Below is a small trained network, with its code and all its weights. Each question gives an input and a class and asks what happens when units are switched off, that is, made to give their printed mean instead of their output.

import numpy as np


def w(rows, s, z=0):
    codes = np.array(rows[::2]) - 128.0
    scale = np.full(codes.shape[1], s)
    scale[-1] = z or s
    return codes * scale


def f(y):
    return y / 2 * (1 + np.tanh(0.7978845608 * (y + 0.044715 * y**3)))


def log_softmax(a):
    a = a - a.max(-1, keepdims=True)
    return a - np.log(np.exp(a).sum(-1, keepdims=True))


def net(x, mask):
    res = np.array(x, float).reshape(1, 4) / 4 @ E
    y = f(res @ A[0][:, :-1].T + A[0][:, -1])
    res = res + np.where(mask, y, B[0][:, -1]) @ B[0][:, :-1]
    return log_softmax(res[-1] @ U[:, :-1].T + U[:, -1])


A, B = {}, {}
E = w([
[176,159,62,83,207,67],'x0',
[255,60,179,56,110,186],'x1',
[206,234,189,187,170,184],'x2',
[190,83,66,204,144,179],'x3',
],0.0087)
A[0] = w([
[144,187,195,151,193,150,24],'N1',
[72,184,115,183,90,66,175],'N2',
[173,62,188,93,144,143,147],'N3',
[209,74,206,68,110,115,50],'N4',
[97,181,169,44,69,73,172],'N5',
[71,176,177,99,162,68,246],'N6',
[91,213,227,29,64,71,119],'N7',
[136,198,190,163,124,203,34],'N8',
[161,66,54,217,100,165,169],'N9',
[120,58,1,41,80,102,90],'N10',
[75,141,79,251,200,141,104],'N11',
[175,179,176,149,189,191,81],'N12',
[176,222,151,166,133,90,230],'N13',
[79,128,211,179,36,195,111],'N14',
[102,131,60,178,160,133,255],'N15',
[55,151,99,206,100,98,88],'N16',
[180,47,146,53,106,205,74],'N17',
[141,97,70,74,179,60,128],'N18',
[53,43,199,169,77,186,121],'N19',
[149,210,131,121,182,175,33],'N20',
[58,51,106,87,69,97,60],'N21',
],0.0081,0.0035)
B[0] = w([
[48,66,91,194,131,94,179],'N1',
[120,135,205,139,183,166,229],'N2',
[115,157,201,170,169,175,201],'N3',
[79,151,193,190,210,193,210],'N4',
[196,107,121,165,103,152,227],'N5',
[182,130,164,127,161,181,243],'N6',
[254,170,69,184,59,152,254],'N7',
[87,66,113,191,127,66,192],'N8',
[188,156,51,110,81,151,216],'N9',
[137,74,126,222,122,88,254],'N10',
[157,127,162,160,142,178,222],'N11',
[142,73,113,182,103,110,208],'N12',
[163,78,116,168,147,49,229],'N13',
[161,65,54,53,201,84,226],'N14',
[186,154,171,138,144,171,220],'N15',
[107,141,187,163,164,216,207],'N16',
[103,150,190,200,174,194,223],'N17',
[153,67,86,146,163,109,217],'N18',
[185,59,50,96,180,99,223],'N19',
[61,76,69,201,153,54,172],'N20',
[93,76,145,217,138,92,222],'N21',
],0.0083,0.0068)
U = w([
[47,165,247,191,201,248,64],'0',
[247,138,72,180,43,190,189],'1',
[72,35,136,199,128,41,57],'2',
[184,77,87,94,212,102,248],'3',
[160,155,184,85,93,145,201],'4',
[29,172,103,28,58,64,3],'5',
[41,254,106,43,8,73,3],'6',
[40,187,113,5,51,51,3],'7',
],0.0067,0.0051)

Each question gives the input, the list of numbers given to net, and the class t.
The units are the neurons (one row each of A and B). Each row of codes is followed by its name. A weight is (code - 128) times the scale printed after its matrix; where a second scale follows, it is the last column's (A, B and U).
mask holds one flag per neuron, in row order. A switched-off neuron (its flag False) gives its mean, the last column of its row in B, instead of its output. The means were averaged over made-up inputs and are rounded, as every weight is.
A unit's drop is (log p(t) with every unit on - log p(t) with that unit switched off) / (log p(t) with every unit on - log p(t) with every unit switched off).
The circuit of an input: a set's keep is (log p(t) with only the set's units on - log p(t) with every unit switched off) / (log p(t) with every unit on - log p(t) with every unit switched off). Starting from the 12 units with the biggest drops (on a tie, the unit counted first), units are removed one at a time, each time the one whose removal leaves the highest keep (on an exact tie, the one counted first), for as long as the keep stays at least 0.8.
units of the circuit, in order: the units of the circuit, biggest drop first
unit that matters most: the unit with the biggest drop
k most important neurons: the k neurons with the biggest drops, biggest first
drop when u is switched off: that unit's drop, to one decimal
input [-1,-4,-2,-6], class 1: 3 most important neurons -> N7, N5, N4
input [0,3,-6,-1], class 2: units of the circuit, in order -> N10, N21
input [3,7,-7,2], class 0: 3 most important neurons -> N17, N4, N3
input [-8,8,-4,-7], class 0: unit that matters most -> N4
input [8,-4,-6,8], class 1: units of the circuit, in order -> N9, N15
input [-8,0,-1,5], class 3: units of the circuit, in order -> N14, N19
input [-6,1,2,-8], class 1: 2 most important neurons -> N7, N5
input [-7,-6,2,2], class 3: 4 most important neurons -> N14, N19, N17, N4
input [-3,7,2,7], class 0: 2 most important neurons -> N17, N4
input [-8,-6,8,-4], class 2: 2 most important neurons -> N8, N1
input [1,-6,1,-7], class 1: 4 most important neurons -> N7, N5, N4, N17
input [1,-6,-6,-1], class 0: 2 most important neurons -> N16, N2
input [8,-8,-7,-6], class 0: 3 most important neurons -> N2, N16, N6
input [1,-8,-6,-7], class 0: 2 most important neurons -> N2, N16
input [0,-4,5,-3], class 2: units of the circuit, in order -> N13
input [5,2,5,-6], class 1: 2 most important neurons -> N7, N14
input [-8,4,-5,2], class 3: drop when N14 is switched off -> 0.4
input [-7,2,-5,2], class 3: drop when N6 is switched off -> -0.1
input [-2,-3,-2,1], class 4: drop when N1 is switched off -> 0.1
input [0,-8,-5,7], class 0: unit that matters most -> N16
